Here is a tiny trained network, its code and every weight. The questions are about switching its units off for an input and a class, where a switched-off unit gives its printed mean instead of its output.

import numpy as np


def w(rows, s, z=0):
    codes = np.array(rows[::2]) - 128.0
    scale = np.full(codes.shape[1], s)
    scale[-1] = z or s
    return codes * scale


def norm(h):
    return h / np.sqrt((h * h).mean(-1, keepdims=True) + 1e-5)


def f(y):
    return np.maximum(y, 0)


def log_softmax(a):
    a = a - a.max(-1, keepdims=True)
    return a - np.log(np.exp(a).sum(-1, keepdims=True))


def net(x, mask):
    res = np.array(x, float).reshape(1, 4) / 4 @ E
    u = 0
    for l in range(3):
        y = f(norm(res) @ A[l][:, :-1].T + A[l][:, -1])
        res = res + np.where(mask[u : u + 8], y, B[l][:, -1]) @ B[l][:, :-1]
        u += 8
    return log_softmax(norm(res)[-1] @ U[:, :-1].T + U[:, -1])


A, B = {}, {}
E = w([
[197,163,157,113,144,71,123],'x0',
[164,108,90,138,136,109,126],'x1',
[75,92,117,74,151,62,160],'x2',
[107,106,165,93,244,155,69],'x3',
],0.011)
A[0] = w([
[67,2,112,124,148,202,155,43],'0.n1',
[118,39,147,64,162,156,60,163],'0.n2',
[141,135,109,77,75,107,126,8],'0.n3',
[180,146,149,139,103,34,139,222],'0.n4',
[117,182,160,238,124,167,140,89],'0.n5',
[93,114,126,107,174,119,79,49],'0.n6',
[187,181,210,160,159,28,104,31],'0.n7',
[44,57,133,57,125,53,140,18],'0.n8',
],0.0075,0.0015)
B[0] = w([
[104,162,55,118,133,200,137,230],'0.n1',
[148,122,119,134,2,82,36,240],'0.n2',
[132,188,157,214,64,127,99,165],'0.n3',
[89,127,210,104,163,124,142,254],'0.n4',
[96,48,166,146,189,114,123,215],'0.n5',
[96,197,152,146,136,92,88,195],'0.n6',
[150,231,49,100,110,204,229,251],'0.n7',
[168,28,174,143,201,122,180,250],'0.n8',
],0.0078,0.0048)
A[1] = w([
[172,157,180,126,96,226,86,82],'1.n1',
[186,144,141,59,196,109,32,145],'1.n2',
[211,111,123,108,117,199,140,5],'1.n3',
[98,102,154,191,47,53,187,112],'1.n4',
[123,85,76,201,82,199,74,128],'1.n5',
[50,56,125,78,129,2,185,46],'1.n6',
[178,82,176,175,104,198,89,32],'1.n7',
[48,52,167,45,160,63,119,239],'1.n8',
],0.0082,0.0019)
B[1] = w([
[148,92,147,160,151,102,134,224],'1.n1',
[107,144,94,152,91,104,113,227],'1.n2',
[99,83,152,143,132,176,105,163],'1.n3',
[74,107,96,185,147,109,10,233],'1.n4',
[116,124,139,76,122,113,153,231],'1.n5',
[178,107,164,183,195,157,147,240],'1.n6',
[196,107,162,184,187,115,183,187],'1.n7',
[137,110,149,173,118,120,125,255],'1.n8',
],0.012,0.0059)
A[2] = w([
[110,188,104,147,182,51,177,139],'2.n1',
[62,81,55,77,114,185,163,125],'2.n2',
[80,153,128,156,106,82,42,143],'2.n3',
[192,181,149,97,128,79,112,157],'2.n4',
[23,89,110,141,138,153,88,251],'2.n5',
[109,2,155,110,137,128,181,60],'2.n6',
[134,100,149,135,39,113,90,171],'2.n7',
[131,134,106,192,65,98,58,124],'2.n8',
],0.0096,0.0028)
B[2] = w([
[126,171,134,94,108,187,146,184],'2.n1',
[124,246,157,65,67,189,188,177],'2.n2',
[112,117,41,82,150,61,23,222],'2.n3',
[65,142,121,71,47,135,191,186],'2.n4',
[128,183,124,90,94,72,129,254],'2.n5',
[186,114,121,112,121,191,158,218],'2.n6',
[131,134,135,118,182,114,93,177],'2.n7',
[96,98,115,94,144,98,99,229],'2.n8',
],0.012,0.0072)
U = w([
[82,131,84,103,139,9,7,254],'0',
[197,41,199,208,192,134,194,42],'1',
[116,240,132,15,52,142,216,51],'2',
],0.012,0.00079)

Each question gives the input, the list of numbers given to net, and the class t.
The units are the neurons (one row each of A and B). Each row of codes is followed by its name. A weight is (code - 128) times the scale printed after its matrix; where a second scale follows, it is the last column's (A, B and U).
mask holds one flag per neuron, layer by layer. A switched-off neuron (its flag False) gives its mean, the last column of its row in B, instead of its output. The means were averaged over made-up inputs and are rounded, as every weight is.
A unit's drop is (log p(t) with every unit on - log p(t) with that unit switched off) / (log p(t) with every unit on - log p(t) with every unit switched off).
The circuit of an input: a set's keep is (log p(t) with only the set's units on - log p(t) with every unit switched off) / (log p(t) with every unit on - log p(t) with every unit switched off). Starting from the 12 units with the biggest drops (on a tie, the unit counted first), units are removed one at a time, each time the one whose removal leaves the highest keep (on an exact tie, the one counted first), for as long as the keep stays at least 0.8.
circuit, biggest first: the units of the circuit, biggest drop first
unit that matters most: the unit with the biggest drop
top k neurons: the k neurons with the biggest drops, biggest first
drop of u: that unit's drop, to one decimal
input [-4,-2,-6,4], class 1: top 2 neurons	[1.n7 1.n4]
input [-7,-1,-2,6], class 2: top 3 neurons	[0.n1 2.n2 1.n4]
input [-2,1,7,-8], class 0: circuit, biggest first	[1.n4]
input [5,7,-8,-8], class 0: top 2 neurons	[1.n6 1.n4]
input [-2,2,5,4], class 1: top 2 neurons	[0.n8 1.n6]
input [5,6,-4,0], class 2: top 2 neurons	[1.n6 0.n8]
input [-7,6,-4,4], class 2: top 2 neurons	[0.n1 1.n5]
input [1,-1,-4,-4], class 0: top 2 neurons	[1.n4 0.n8]
input [7,-4,2,-7], class 0: top 2 neurons	[1.n4 0.n3]
input [7,-8,0,5], class 2: top 2 neurons	[0.n7 1.n4]
input [-6,-7,-4,-6], class 0: top 3 neurons	[1.n4 0.n7 0.n1]
input [-3,-8,-5,-7], class 0: drop of 1.n4	1.6
input [3,5,0,1], class 2: drop of 0.n7	0.3
input [6,7,8,3], class 1: unit that matters most	1.n6
input [-3,3,-6,4], class 1: drop of 1.n7	3.9
input [-4,8,-7,4], class 1: drop of 1.n7	1.2
